Below is a small trained network, with its code and all its weights. Each question gives an input and a class and asks what happens when units are switched off, that is, made to give their printed mean instead of their output.

import numpy as np


def w(rows, s, z=0):
    codes = np.array(rows[::2]) - 128.0
    scale = np.full(codes.shape[1], s)
    scale[-1] = z or s
    return codes * scale


def f(y):
    return y / 2 * (1 + np.tanh(0.7978845608 * (y + 0.044715 * y**3)))


def log_softmax(a):
    a = a - a.max(-1, keepdims=True)
    return a - np.log(np.exp(a).sum(-1, keepdims=True))


def net(x, mask):
    res = np.array(x, float).reshape(1, 8) / 4 @ E
    y = f(res @ A[0][:, :-1].T + A[0][:, -1])
    res = res + np.where(mask, y, B[0][:, -1]) @ B[0][:, :-1]
    return log_softmax(res[-1] @ U[:, :-1].T + U[:, -1])


A, B = {}, {}
E = w([
[126,131,131,125,131,129],'x0',
[125,121,132,107,112,134],'x1',
[91,238,139,88,190,91],'x2',
[160,249,184,147,55,255],'x3',
[130,108,122,119,106,135],'x4',
[127,121,126,127,122,130],'x5',
[58,167,106,173,24,71],'x6',
[133,131,122,170,148,128],'x7',
],0.0078)
A[0] = w([
[1,155,114,187,32,93,48],'neuron 1',
[83,221,153,77,195,105,142],'neuron 2',
[208,94,142,93,191,185,123],'neuron 3',
[175,114,193,104,214,173,3],'neuron 4',
[172,129,174,67,192,151,64],'neuron 5',
[154,205,153,143,93,224,47],'neuron 6',
],0.0085,0.0046)
B[0] = w([
[186,166,163,124,140,78,253],'neuron 1',
[2,86,144,147,113,144,252],'neuron 2',
[137,162,174,116,66,114,241],'neuron 3',
[166,134,158,96,109,66,186],'neuron 4',
[154,154,130,133,102,95,185],'neuron 5',
[185,85,37,51,164,148,251],'neuron 6',
],0.012,0.005)
U = w([
[161,211,169,135,103,79,26],'0',
[135,107,3,88,195,116,39],'1',
[109,139,118,150,121,158,254],'2',
[84,122,114,149,98,159,200],'3',
],0.012,0.0047)

Each question gives the input, the list of numbers given to net, and the class t.
The units are the neurons (one row each of A and B). Each row of codes is followed by its name. A weight is (code - 128) times the scale printed after its matrix; where a second scale follows, it is the last column's (A, B and U).
mask holds one flag per neuron, in row order. A switched-off neuron (its flag False) gives its mean, the last column of its row in B, instead of its output. The means were averaged over made-up inputs and are rounded, as every weight is.
A unit's drop is (log p(t) with every unit on - log p(t) with that unit switched off) / (log p(t) with every unit on - log p(t) with every unit switched off).
The circuit of an input: a set's keep is (log p(t) with only the set's units on - log p(t) with every unit switched off) / (log p(t) with every unit on - log p(t) with every unit switched off). Starting from all 6 units, units are removed one at a time, each time the one whose removal leaves the highest keep (on an exact tie, the one counted first), for as long as the keep stays at least 0.8.
units of the circuit, in order: the units of the circuit, biggest drop first
most important unit: the unit with the biggest drop
k most important neurons: the k neurons with the biggest drops, biggest first
drop of u: that unit's drop, to one decimal
input [7,-8,-2,-6,2,3,8,-7], class 0: most important unit -> neuron 1
input [3,-2,8,-7,-3,-4,-7,-1], class 3: units of the circuit, in order -> [neuron 2; neuron 6]
input [2,7,-7,-5,-4,6,-4,-2], class 3: 3 most important neurons -> [neuron 6; neuron 3; neuron 1]
input [-1,1,2,-4,1,1,-5,-8], class 0: 3 most important neurons -> [neuron 6; neuron 3; neuron 5]
input [-4,-8,5,-4,0,0,1,4], class 3: 2 most important neurons -> [neuron 6; neuron 2]
input [5,0,2,-4,3,1,-4,0], class 0: 2 most important neurons -> [neuron 6; neuron 3]
input [-1,7,5,3,4,5,-2,-4], class 3: units of the circuit, in order -> [neuron 2; neuron 1]
input [5,-5,-2,-5,1,5,-6,0], class 0: units of the circuit, in order -> [neuron 3; neuron 6]
input [-4,5,8,-5,0,2,-2,3], class 3: 2 most important neurons -> [neuron 2; neuron 6]
input [-2,-4,-4,-2,5,2,-6,-5], class 0: 3 most important neurons -> [neuron 3; neuron 2; neuron 6]
input [5,8,5,-5,5,8,8,-1], class 0: 2 most important neurons -> [neuron 1; neuron 6]
input [2,-3,-4,4,3,2,-8,4], class 0: 2 most important neurons -> [neuron 3; neuron 4]
input [5,5,-4,-3,0,-4,-4,-7], class 0: units of the circuit, in order -> [neuron 6; neuron 2]
input [-2,-4,-1,-6,-8,-5,-4,-2], class 2: units of the circuit, in order -> [neuron 6]
input [-2,3,-3,1,0,-7,6,-2], class 0: 3 most important neurons -> [neuron 1; neuron 2; neuron 6]
input [3,3,-2,3,6,7,8,-2], class 0: 2 most important neurons -> [neuron 1; neuron 2]
input [-4,-3,1,6,-2,1,-5,-7], class 1: 2 most important neurons -> [neuron 6; neuron 1]
input [4,-2,-3,8,-7,-4,7,2], class 1: 2 most important neurons -> [neuron 6; neuron 3]
input [1,6,7,6,-4,7,3,-6], class 3: drop of neuron 2 -> 1.2
input [1,-4,7,-1,1,2,3,0], class 3: drop of neuron 2 -> 0.6
input [0,8,6,2,-3,2,4,-7], class 3: units of the circuit, in order -> [neuron 2]
input [-8,2,7,6,-1,5,-5,-2], class 3: drop of neuron 6 -> -0.2
